What each symbol does to the units:
* | % ! @ ~ § * +
Q408 | Q895 Q106 Q355 Q88 Q842 Q248 Q337
Q759 | Q798 Q430 Q317 Q852 Q551 Q799 Q240
Q466 | Q551 Q490 Q394 Q236 Q798 Q787 Q596
Q12 | Q19 Q345 Q505 Q429 Q502 Q70 Q630
Q319 | Q564 Q88 Q945 Q106 Q597 Q512 Q469
Q524 | Q370 Q589 Q504 Q874 Q630 Q400 Q502
Q748 | Q223 Q700 Q597 Q875 Q945 Q755 Q779
Q19 | Q12 Q755 Q964 Q538 Q766 Q700 Q963
Q124 | Q406 Q981 Q540 Q290 Q789 Q134 Q916
Q551 | Q466 Q409 Q655 Q912 Q759 Q722 Q63
Q876 | Q509 Q916 Q70 Q462 Q138 Q505 Q981
Q312 | Q400 Q224 Q99 Q747 Q622 Q370 Q565
Q365 | Q290 Q559 Q740 Q406 Q178 Q596 Q787
Q429 | Q538 Q655 Q409 Q12 Q79 Q595 Q349
Q657 | Q972 Q630 Q134 Q433 Q589 Q540 Q345
Q150 | Q355 Q935 Q895 Q750 Q595 Q79 Q778
Q916 | Q597 Q876 Q223 Q722 Q564 Q912 Q124
Q747 | Q778 Q118 Q337 Q312 - Q718 Q355
Q345 | Q755 Q12 Q912 Q655 Q936 Q223 Q657
Q935 | Q162 Q150 Q799 Q525 Q990 Q317 Q217
Q787 | Q722 Q842 Q875 Q597 Q106 Q466 Q365
Q895 | Q408 Q799 Q150 Q138 Q462 Q430 Q526
Q460 | Q589 Q370 Q325 Q447 Q972 Q224 Q172
Q138 | Q88 Q564 Q750 Q895 Q876 Q431 Q988
Q430 | Q248 Q759 Q79 Q431 Q409 Q895 Q805
Q512 | Q852 Q628 Q172 Q798 Q236 Q319 Q325
Q400 | Q312 Q173 Q988 Q778 Q47 Q524 Q750
Q118 | Q217 Q747 Q178 Q224 Q740 Q447 Q162
Q622 | Q47 Q779 Q794 - Q312 Q963 Q700
Q805 | Q208 Q240 Q874 Q504 Q322 Q526 Q430
Q874 | Q718 Q499 Q805 Q524 Q349 Q778 Q79
Q99 | Q988 Q469 Q312 Q337 Q794 Q870 Q88
Q722 | Q787 Q462 Q990 Q916 Q799 Q551 Q290
Q322 | Q157 Q63 Q349 Q923 Q805 Q113 Q409
Q79 | Q347 Q317 Q430 Q502 Q429 Q150 Q874
Q504 | Q870 Q459 Q524 Q805 Q923 Q988 Q431
Q963 | Q630 Q972 Q821 Q226 Q370 Q622 Q19
Q469 | Q789 Q99 Q224 Q178 Q406 Q325 Q319
Q337 | Q526 Q178 Q747 Q99 Q559 Q208 Q408
Q224 | Q173 Q312 Q469 Q118 Q779 Q460 Q945
Q462 | Q842 Q722 Q595 Q876 Q895 Q409 Q113
Q347 | Q79 Q183 Q248 Q766 Q538 Q355 Q718
Q905 | Q433 Q226 Q596 Q972 Q447 Q740 Q394
Q490 | Q409 Q466 Q538 Q964 Q248 Q842 Q157
Q766 | Q502 Q172 Q628 Q347 Q19 Q565 Q370
Q945 | Q525 Q565 Q319 Q162 Q748 Q172 Q224
Q852 | Q512 Q431 Q936 Q759 Q912 Q564 Q459
Q799 | Q106 Q895 Q935 Q564 Q722 Q759 Q339
Q47 | Q622 Q540 Q981 Q320 Q400 Q630 Q70
Q502 | Q766 Q936 Q431 Q79 Q12 Q750 Q524
Q406 | Q124 Q794 Q779 Q365 Q469 Q918 Q597
Q240 | Q824 Q805 Q499 Q459 Q63 Q339 Q759
Q912 | Q236 Q505 Q345 Q551 Q852 Q916 Q134
Q842 | Q462 Q787 Q913 Q509 Q408 Q490 Q559
Q597 | Q916 Q509 Q748 Q787 Q319 Q236 Q406
Q419 | Q740 Q320 Q290 Q540 Q217 Q433 Q990
Q918 | Q134 Q821 Q972 Q596 Q325 Q406 Q236
Q589 | Q460 Q524 Q459 Q499 Q657 Q173 Q936
Q178 | Q339 Q337 Q118 Q469 Q365 Q824 Q106
Q964 | Q505 Q236 Q19 Q490 Q628 Q509 Q821
Q789 | Q469 Q988 Q173 Q339 Q124 Q459 Q564
Q409 | Q490 Q551 Q429 Q505 Q430 Q462 Q322
Q596 | Q63 Q157 Q905 Q918 Q824 Q365 Q466
Q798 | Q759 Q248 Q183 Q512 Q466 Q106 Q824
Q972 | Q657 Q963 Q918 Q905 Q460 Q779 Q755
Q173 | Q224 Q400 Q789 Q217 Q540 Q589 Q525
Q559 | Q113 Q365 - Q794 Q337 Q157 Q842
Q236 | Q912 Q964 Q755 Q466 Q512 Q597 Q918
Q370 | Q524 Q460 Q870 Q718 Q963 Q312 Q766
Q320 | - Q419 Q113 Q47 Q778 Q349 Q595
Q718 | Q874 Q447 Q208 Q370 Q226 Q747 Q347
Q750 | Q565 Q525 Q138 Q150 Q70 Q502 Q400
Q509 | Q876 Q597 Q700 Q842 Q88 Q964 Q794
Q157 | Q322 Q596 Q226 Q821 Q208 Q559 Q490
Q499 | Q447 Q874 Q240 Q589 Q433 Q217 Q317
Q63 | Q596 Q322 Q433 Q134 Q240 Q290 Q551
Q936 | Q172 Q502 Q852 Q317 Q345 Q525 Q589
Q106 | Q799 Q408 Q162 Q319 Q787 Q798 Q178
Q628 | Q431 Q512 Q766 Q248 Q964 Q88 Q870
Q755 | Q345 Q19 Q236 Q394 Q172 Q748 Q972
Q505 | Q964 Q912 Q12 Q409 Q431 Q876 Q923
Q565 | Q750 Q945 Q88 Q355 Q700 Q766 Q312
Q183 | Q317 Q347 Q798 Q172 Q394 Q162 Q447
Q217 | Q118 Q778 Q339 Q173 Q419 Q499 Q935
Q394 | Q655 Q538 Q466 Q755 Q183 Q875 Q905
Q824 | Q240 Q208 Q447 Q325 Q596 Q178 Q798
Q447 | Q499 Q718 Q824 Q460 Q905 Q118 Q183
Q162 | Q935 Q355 Q106 Q945 Q875 Q183 Q118
Q630 | Q963 Q657 Q923 Q349 Q524 Q47 Q12
Q990 | Q875 Q595 Q722 Q223 Q935 Q655 Q419
Q538 | Q429 Q394 Q490 Q19 Q347 Q913 Q226
Q70 | Q700 Q223 Q876 Q595 Q750 Q12 Q47
Q595 | Q913 Q990 Q462 Q70 Q150 Q429 Q320
Q88 | Q138 Q319 Q565 Q408 Q509 Q628 Q99
Q339 | Q178 Q526 Q217 Q789 Q290 Q240 Q799
Q223 | Q748 Q70 Q916 Q990 Q525 Q345 Q540
Q317 | Q183 Q79 Q759 Q936 Q655 Q935 Q499
Q794 | Q981 Q406 Q622 Q559 Q99 Q821 Q509
Q655 | Q394 Q429 Q551 Q345 Q317 Q990 Q433
Q988 | Q99 Q789 Q400 Q526 Q981 Q504 Q138
Q226 | Q349 Q905 Q157 Q963 Q718 - Q538
Q355 | Q150 Q162 Q408 Q565 Q913 Q347 Q747
Q248 | Q430 Q798 Q347 Q628 Q490 Q408 Q208
Q875 | Q990 Q913 Q787 Q748 Q162 Q394 Q740
Q431 | Q628 Q852 Q502 Q430 Q505 Q138 Q504
Q540 | Q779 Q47 Q124 Q419 Q173 Q657 Q223
Q526 | Q337 Q339 Q778 Q988 Q113 Q805 Q895
Q525 | Q945 Q750 Q564 Q935 Q223 Q936 Q173
Q290 | Q365 Q113 Q419 Q124 Q339 Q63 Q722
Q778 | Q747 Q217 Q526 Q400 Q320 Q874 Q150
Q981 | Q794 Q124 Q47 Q113 Q988 Q923 Q876
Q913 | Q595 Q875 Q842 Q700 Q355 Q538 -
Q740 | Q419 - Q365 Q779 Q118 Q905 Q875
Q113 | Q559 Q290 Q320 Q981 Q526 Q322 Q462
Q325 | Q459 Q870 Q460 Q824 Q918 Q469 Q512
Q433 | Q905 Q349 Q63 Q657 Q499 Q419 Q655
Q870 | Q504 Q325 Q370 Q208 Q821 Q99 Q628
Q172 | Q936 Q766 Q512 Q183 Q755 Q945 Q460
Q700 | Q70 Q748 Q509 Q913 Q565 Q19 Q622
Q821 | Q923 Q918 Q963 Q157 Q870 Q794 Q964
Q459 | Q325 Q504 Q589 Q240 Q134 Q789 Q852
Q923 | Q821 Q134 Q630 Q322 Q504 Q981 Q505
Q349 | Q226 Q433 Q322 Q630 Q874 Q320 Q429
Q208 | Q805 Q824 Q718 Q870 Q157 Q337 Q248
Q779 | Q540 Q622 Q406 Q740 Q224 Q972 Q748
Q134 | Q918 Q923 Q657 Q63 Q459 Q124 Q912
Q564 | Q319 Q138 Q525 Q799 Q916 Q852 Q789

The rows follow the links: the fewer symbols apart two units are, the more alike their rows tend to be.

Row, then unit:
18,-39,-41,7,-1,60,3,17,-17,-6,2,-40,11,-25,-82,42,29,32,32,107,41,100,-6,1,14,7,-33,82,101,73,-6,30,42,64,92,23,-17,-24,-57,47,55,-47,-23,-8,-16; unit Q317
4,-49,2,14,-79,28,6,-22,19,-76,-22,41,102,15,-34,6,-70,36,-35,-15,75,10,-44,15,56,71,-92,-3,-57,2,13,-40,-129,-4,21,34,-26,19,-69,-27,82,-35,-33,-30,19; unit Q912
49,-14,-11,27,-46,20,9,-46,-55,31,105,-58,-37,-37,-16,79,-6,40,153,85,14,68,-24,-50,-9,-7,-70,41,7,77,31,34,79,-5,-26,26,-56,26,-75,-57,19,4,0,16,-126; unit Q525
46,-15,56,-3,-39,67,-1,48,-2,75,57,-75,-42,-17,72,83,-52,-16,47,22,0,24,34,-3,-73,38,-18,30,66,21,-32,-45,84,-30,-89,8,-11,-45,-33,30,-24,39,39,79,-82; unit Q173
-69,61,-34,-81,19,-38,-51,-24,19,-35,-138,124,55,27,56,-28,-30,2,-76,-21,-16,-118,-37,30,-31,-47,32,32,30,-70,8,-4,-97,38,32,37,66,-9,35,4,17,-12,10,13,66; unit Q596
51,100,-14,93,2,-44,79,-50,-20,-24,30,-60,-19,-46,23,50,3,-23,118,32,-33,-38,6,27,13,-71,12,15,-56,40,54,-6,53,37,-16,16,-7,53,-73,-65,29,-43,51,52,-53; unit Q748
17,-83,-12,36,41,95,27,37,35,-21,35,-98,-62,-19,-120,-10,7,20,26,63,-7,147,28,-39,79,-26,3,8,62,-3,6,39,57,25,55,-44,-30,-10,-22,25,8,-41,6,-14,18; unit Q79
90,62,8,7,-55,26,-9,64,13,20,-13,-9,-8,29,77,93,-68,-22,76,6,61,-39,59,-15,-86,34,17,15,17,53,36,26,113,22,-63,-5,-4,-43,-57,-38,13,-1,4,30,-45; unit Q540
-32,-14,24,63,40,7,41,-81,36,-82,-16,26,60,-7,-63,-95,11,-15,-66,-50,-32,-38,-5,33,66,-7,-14,-62,-120,-69,3,-46,-124,2,12,-14,-6,29,-32,-6,18,-21,-35,-48,74; unit Q964
-17,38,4,82,-1,12,91,-55,-39,-10,117,-120,-58,-32,29,26,23,-25,78,39,-100,43,-1,-25,45,-38,-15,34,-29,26,43,-65,17,-28,-24,20,4,60,-57,-11,-31,-17,35,36,-55; unit Q945
-104,-13,-46,-14,0,-24,-8,-82,-42,-78,29,93,25,-13,-15,-84,67,-5,-41,41,-18,-1,-109,-6,19,-61,-45,69,23,29,-79,-22,-99,0,106,51,19,54,31,-17,16,7,-11,-11,40; unit Q798
24,34,-68,-46,-61,-20,-15,3,-30,-21,8,25,48,39,-14,16,-11,70,-14,-41,78,47,-69,47,69,59,-119,7,-80,29,15,-82,-73,-34,57,-65,-4,43,44,-45,21,-51,14,-10,-78; unit Q722
64,-41,28,84,8,54,28,30,85,-65,2,-56,8,-15,-125,33,-55,18,43,4,46,40,36,0,74,56,8,-50,-11,-54,67,19,5,59,-9,-29,-57,-7,-133,-18,48,-53,-8,-37,24; unit Q12
16,55,-25,-34,70,-16,-16,12,-19,89,9,-10,-93,-17,43,20,76,-18,46,42,-45,-24,74,-28,-53,-86,124,4,71,-14,7,60,127,-10,-16,-24,41,-28,62,60,-58,60,41,17,-10; unit Q747
16,-66,29,44,-1,135,56,6,21,0,61,-71,-23,-66,-59,19,-70,-2,19,91,-14,120,7,-17,27,16,-54,45,65,45,11,-29,24,11,6,44,-45,-30,-90,10,75,-18,-2,3,-7; unit Q936
-13,-84,-30,-8,-32,3,-33,7,16,-53,-53,45,58,26,-108,-55,1,36,-55,-45,67,50,-18,19,79,87,-49,-17,-23,-21,-11,7,-75,2,83,-57,7,22,13,-9,31,-56,-15,-47,32; unit Q409
50,125,6,16,41,-52,4,-20,3,51,-12,8,-54,-24,47,22,-19,8,61,-12,-34,-102,105,-15,-49,-38,118,-40,-8,-49,70,74,103,-2,-77,4,2,-34,-3,4,-24,26,22,35,-21; unit Q622
61,-32,-78,20,-8,-24,10,10,-35,14,71,-47,-68,1,-98,30,55,37,104,40,55,62,-2,-36,34,-13,7,23,24,55,26,47,155,-6,64,-50,-26,-14,15,9,-11,-5,-26,-14,-65; unit Q150
104,24,-75,-30,-11,-26,-34,87,6,56,-29,-61,-37,33,13,62,-7,41,43,-45,80,-5,88,13,-20,38,88,-11,48,-2,24,67,119,14,0,-79,9,-56,43,-18,-29,4,15,3,-34; unit Q320
-10,-54,6,20,-41,-50,9,-42,16,-63,-21,55,95,2,-120,-34,-49,58,-26,-18,63,-30,-27,-8,40,88,-56,-22,-87,-29,-10,61,-45,39,15,-11,-17,-24,-55,-57,35,-9,-60,-65,44; unit Q505
-20,-49,57,99,80,70,60,-68,31,-29,34,-89,-65,-86,-79,-22,28,-28,67,37,-75,41,43,-24,41,-55,52,-13,2,-10,3,-13,3,14,-20,33,-17,26,-73,-3,19,-5,0,-18,44; unit Q766
-12,-71,22,-27,-90,-39,-64,22,-24,24,30,44,40,40,99,1,-55,20,6,-21,50,-58,-82,-1,-90,33,-77,32,-6,57,-54,11,25,-53,-55,12,12,-29,16,-12,-20,67,-36,32,-59; unit Q789
32,36,-2,89,47,-13,71,-73,53,-48,-18,-20,9,-65,-81,-8,21,-49,52,9,-16,-32,91,8,22,-25,78,1,-12,-24,46,89,12,79,8,14,-18,2,-96,-63,42,-48,14,-49,78; unit Q19
-3,-34,49,-37,-51,-7,-34,28,-8,-55,-102,88,109,33,46,22,-71,-13,-44,-46,96,-59,-1,28,-70,83,-36,24,5,0,-46,12,-39,25,-22,72,24,-36,-35,-43,60,-4,-49,-3,60; unit Q134
48,-29,-19,-50,-65,-1,-54,95,-3,43,-28,21,-3,72,21,-10,-25,31,-98,-108,100,-11,2,22,5,91,-30,-58,-53,-43,-14,-24,-32,-47,-27,-112,25,-39,108,6,-46,20,1,-10,1; unit Q113

Each walk starts at a row. The symbols on each line, taken left to right, move it on to the next unit.
Each answer is a row, close to the row of the unit it stands for.
---
18,-64,-39,-61,-35,-57,-95,52,-17,47,26,38,-18,74,19,-32,34,20,-28,-64,63,-17,-45,-35,-37,41,-22,14,-13,52,-61,33,64,-43,-10,-46,7,-15,97,-13,-35,71,-54,-17,-30
! % + * ~ § ! * + -> -32,73,50,-11,29,-31,-31,-36,-10,18,-55,38,-16,30,70,-37,-38,-2,-60,-102,-40,-79,17,-16,-23,-21,-1,-120,-97,-83,35,-21,-34,-75,-110,-41,-12,9,29,35,-36,46,-1,14,-21
@ @ § ~ ~ + ! ! -> -71,-31,33,68,-3,-46,23,-104,-39,2,105,16,-45,-19,-5,-78,55,24,-16,-39,-56,26,-41,-51,51,-34,-21,-64,-93,0,-58,-55,-20,-81,-37,-16,4,70,8,-34,-56,15,-13,-9,-31
---
-51,22,60,-31,17,-55,-32,-28,27,-17,-92,89,58,3,0,-51,-16,-23,-80,-60,-37,-143,33,-6,-54,10,67,-58,-48,-73,8,69,-26,-8,-29,47,-9,-8,16,8,3,49,-35,-18,86
! % ~ % + ! * -> -22,82,-78,-3,7,-65,-10,-25,-13,-11,5,16,-9,7,-1,-50,68,-9,-36,-82,-4,-12,-25,25,61,9,9,-84,-137,-32,16,-67,-71,-29,38,-105,20,52,79,-25,-30,-17,29,-25,-4
§ % ~ * + @ % -> 8,-12,67,-10,81,6,8,-53,38,6,13,-16,-53,-18,18,-5,19,-56,27,33,-84,-62,66,-41,-79,-62,113,18,46,-31,16,93,91,41,-61,53,7,-32,-19,24,-17,27,-17,22,61
---
-65,-8,-48,35,1,-86,-11,-87,-67,-1,71,41,-31,-1,-56,-80,71,-12,-4,-28,1,-24,-99,-27,14,-71,-11,16,-81,33,-56,17,-3,-31,60,-43,6,40,77,-32,-70,21,0,-44,-28
~ + ~ + * + @ % -> 17,-80,-23,-9,25,39,-59,76,30,16,-33,-31,-43,21,-66,36,9,-5,19,13,60,38,56,-39,-65,23,37,16,135,48,-37,83,135,67,24,5,13,-46,17,24,-11,8,-44,17,50
§ * @ ~ % ! -> -54,133,30,-29,-15,-84,-24,-20,-22,20,-32,77,51,1,117,10,-40,10,-26,-53,-17,-122,-33,4,-68,-23,16,-6,-71,-30,26,7,-39,-27,-72,32,16,-33,8,-4,-3,43,10,36,-28
---
48,-52,13,73,-34,30,37,1,5,35,110,-128,-78,-3,-59,45,7,46,93,9,20,78,11,-43,47,41,-26,-37,-38,16,21,5,97,-23,-43,-47,-39,-20,-56,19,-26,18,5,-21,-69
! % ! * § * -> 64,89,-20,105,29,-27,87,-33,15,-22,42,-103,-62,-39,-47,34,17,-17,76,-36,-50,-4,49,5,59,-16,27,-46,-95,-26,90,-14,29,-3,-44,-56,-24,29,-53,-41,17,-57,63,-12,-23
@ @ * § % * % -> 34,3,1,121,44,-68,61,-102,-43,36,87,-74,-62,-65,-36,13,50,-3,121,34,-73,1,33,-30,-22,-58,52,-11,-38,36,14,22,108,-22,2,2,-23,20,-37,-36,-27,17,-5,4,-17
---
0,82,27,-3,42,7,19,-10,47,-13,-93,18,1,-29,44,41,-53,-52,45,37,-71,-75,88,-7,-53,-29,80,40,69,-57,54,55,16,81,-51,86,2,-32,-61,10,27,-2,43,42,42
% + * * * -> 73,40,-21,35,-54,53,54,46,21,-5,24,-77,3,8,-2,94,-56,15,83,18,43,39,19,-20,55,50,-62,-5,-53,29,79,-85,28,17,-41,-6,-23,-4,-90,-31,41,-48,39,26,-105
+ ! @ + + -> 54,-39,19,13,-55,-64,-33,9,0,16,-15,49,58,62,36,-14,-49,24,-6,-109,76,-82,-15,13,-27,84,-13,-42,-70,4,6,36,12,-42,-60,-52,-2,-17,49,-64,1,59,-34,-19,-19
---
-54,-4,-37,30,25,-67,13,-46,22,-65,-67,79,47,9,-74,-71,76,4,-34,-34,3,-53,-6,33,33,-14,-5,-28,-59,-25,8,19,-89,55,95,-19,29,50,18,-44,15,-32,6,-52,75
~ ! + + + § -> -117,-2,82,-28,44,-7,-7,-61,-9,-1,-21,85,51,-20,91,-54,-12,-25,-53,-2,-67,-86,-46,-8,-76,-48,8,33,12,-2,-52,29,-57,-5,-14,101,12,-20,-15,22,1,61,-40,13,32
@ @ % % * ! % -> 5,-79,46,-17,-41,-10,-58,24,-14,31,51,21,-10,81,48,-17,-53,36,-33,-95,17,23,-40,-51,-59,43,-18,-56,-54,1,-68,8,27,-99,-88,-26,-4,-6,28,44,-71,87,-56,-11,-31
---
-83,-73,29,62,32,-72,15,-142,13,-39,27,49,48,-25,-66,-111,46,-14,-20,15,-25,-25,-51,-18,21,-35,-17,-36,-84,1,-52,44,-20,-8,9,55,14,37,-9,-25,-6,13,-70,-59,42
* * % @ @ -> -30,-160,57,25,-30,36,-22,-56,18,-11,29,9,40,-15,-92,-60,-12,28,-43,-10,15,70,-50,-24,58,73,-80,-29,-63,-31,-29,5,-50,-42,-5,11,-64,4,-16,22,0,14,-68,-33,30
* ! + % ! * % -> -11,-144,68,8,9,-33,-53,-9,33,11,13,80,72,27,-3,-51,-46,18,-51,-27,29,-18,-31,-42,-94,68,-24,-7,43,2,-71,89,17,-23,-28,37,-5,-16,16,-6,6,73,-74,-32,63
